[[ 2.59 -3.25 -4.22  0.09]
 [-0.08  0.77  1.03 -1.61]
 [-3.73  4.79  6.49 -4.05]
 [ 1.33 -1.89 -0.76 -1.52]
 [-2.24  0.11  3.21 -3.06]
 [ 0.46  2.85  0.55  3.37]
 [-0.49 -5.14 -1.18 -2.81]
 [ 4.11  0.27 -3.27  7.16]]
Counting starts at 0.
Give the entry in row 1 and column 0.
A: -0.08
Give the entry just right of 4.79.
A: 6.49
Give the entry in the top-left corner.
A: 2.59
Give the entry at row 2, column 0.
A: -3.73
The top entry of the column that holds the largest entry -> 0.09
The entry directly below the smallest entry -> 0.27
The entry in row 0 and column 2 is -4.22
The entry just right of -1.89 -> -0.76
The entry in the bottom-left corner is 4.11
Give the entry directly below 3.37.
A: -2.81
Give the entry directly below 0.55.
A: -1.18
The entry directly above 6.49 is 1.03
The bottom entry of the column that holds the largest entry -> 7.16
The entry at row 0, column 1 -> -3.25
Give the entry just left of -0.76.
A: -1.89
Give the entry just right of 6.49.
A: -4.05
Give the entry in row 1 and column 1.
A: 0.77
The entry directly above 2.85: 0.11
Give the entry directly below 3.21.
A: 0.55
The entry just left of the largest entry: -3.27
Give the entry directly above the smallest entry.
A: 2.85

Read these off the matrix that follows.
1) Report the entry just right of -1.06.
2) Report the entry just left of 1.22.
[[-1.48  0.46 -0.77  0.24  0.37 -0.39  0.74 -0.10 -0.50 -0.92 -0.13 -0.85]
 [-0.68 -0.75  1.12  0.94 -1.37 -0.66 -0.67  1.04  0.18 -0.69  0.13 -0.08]
 [ 2.21 -1.08 -0.81  1.14 -1.81 -0.93  0.82 -0.04  0.21 -0.17 -1.06 -0.42]
 [-2.13 -3.13 -2.74  2.81 -3.64  0.38 -1.54  3.27  2.07 -0.84 -0.71  0.07]
 [ 3.21  6.70 -4.11 -1.80 -1.95 -0.80  0.12 -4.35 -2.13  1.80  7.19 -0.01]
 [-2.04 -0.42 -0.52  1.23 -0.39  0.08 -0.33  0.11  1.20  2.78  0.98  2.51]
 [ 3.65 -1.30  1.66 -0.68  0.14  0.46 -1.98  0.16  1.24  2.76  0.17  1.58]
 [-2.29 -0.48 -0.86  1.21 -0.19  0.03 -0.35 -0.12  1.48  3.93  1.22  2.92]
 [ 0.53  1.52 -3.00  1.92 -1.27  1.80 -0.03  0.66  1.40 -1.14 -0.13 -1.74]
 [ 0.27 -1.71  4.17 -3.09  1.63 -3.17  0.29 -0.96 -2.41  1.59  0.74  2.36]
 [-0.25 -1.15  0.50 -0.30 -1.57 -1.33 -0.06  2.08  0.36 -1.50 -1.38  0.43]
 [-1.81  1.56 -0.03  0.59 -2.48  0.51  1.45 -0.43 -1.17 -2.15 -0.34
   0.73]]
1) -0.42
2) 3.93

[[-2.51 -0.19  0.33 -0.27  3.91  3.89  2.48  3.23  0.88]
 [-3.41 -0.30  3.02  1.44  1.90 -3.08 -0.70  5.63  5.06]
 [-0.92 -0.56  2.57 -0.47  0.66  2.31 -1.07  0.54  0.64]
 [-0.84 -0.18 -0.59 -2.97 -2.96  3.59  1.66 -0.24  2.25]
 [-0.61  1.95 -2.85 -0.99  0.41 -0.29  5.70  0.03  0.48]
 [-0.06 -2.91 -3.08  2.17  3.57  0.03 -2.92  2.93 -0.94]
 [-2.18  2.41 -2.86  0.91 -2.12  0.84  4.27  2.95  0.45]
 [-2.08  0.06 -2.15 -3.08 -2.70  2.39  4.28  0.18  3.82]
 [-1.79  1.06  3.47 -1.78  1.43  1.02  2.70  0.69  2.79]
 [ 0.19  1.79  0.46  0.23 -5.16  4.77 -1.68  2.45 -1.73]
 [-1.33 -4.11 -5.94 -0.14  2.54  6.12  0.39 -0.52 -1.68]
 [-0.99 -2.25 -6.04  0.26 -2.07 -1.15  0.57  0.35  1.76]
 [-1.81  2.20  1.06  0.08 -2.24  5.14  1.78  2.44 -0.82]
 [-2.54  1.66 -3.42  0.91  1.44  1.63  5.70  2.21 -0.36]]
Counting starts at 0.
The entry in row 1 and column 0: -3.41
Give the entry in the bottom-right corner.
-0.36
The entry in row 0 and column 2 is 0.33
The entry directly above -2.85 is -0.59
Give the bottom-left entry.
-2.54
The entry in row 1 and column 1 is -0.30
Give the entry just right of the smallest entry.
0.26
The entry just left of -1.07 is 2.31
Give the entry just left of 3.23.
2.48
The entry directly above the largest entry is 4.77
The entry directly below -0.84 -> -0.61
The top-right entry: 0.88
Give the largest entry.
6.12
The entry directly below the smallest entry -> 1.06
Give the entry in row 2 and column 0.
-0.92
The entry at row 1, column 2 -> 3.02
The entry just right of -2.24: 5.14
The entry directly above -1.81 -> -0.99
The entry in row 0 and column 0 is -2.51
Give the entry directly below -2.07.
-2.24
The entry directly above the smallest entry: -5.94
The entry at row 2, column 1 -> -0.56
The entry in row 0 and column 1 is -0.19
Give the entry directly above 2.41.
-2.91
Give the entry just right of 0.26.
-2.07
The entry just right of -0.70: 5.63
The entry just left of 2.48 -> 3.89
The entry just left of -2.91 is -0.06
Give the bottom entry of the column that holds the smallest entry.
-3.42
Give the entry just right of -0.24.
2.25
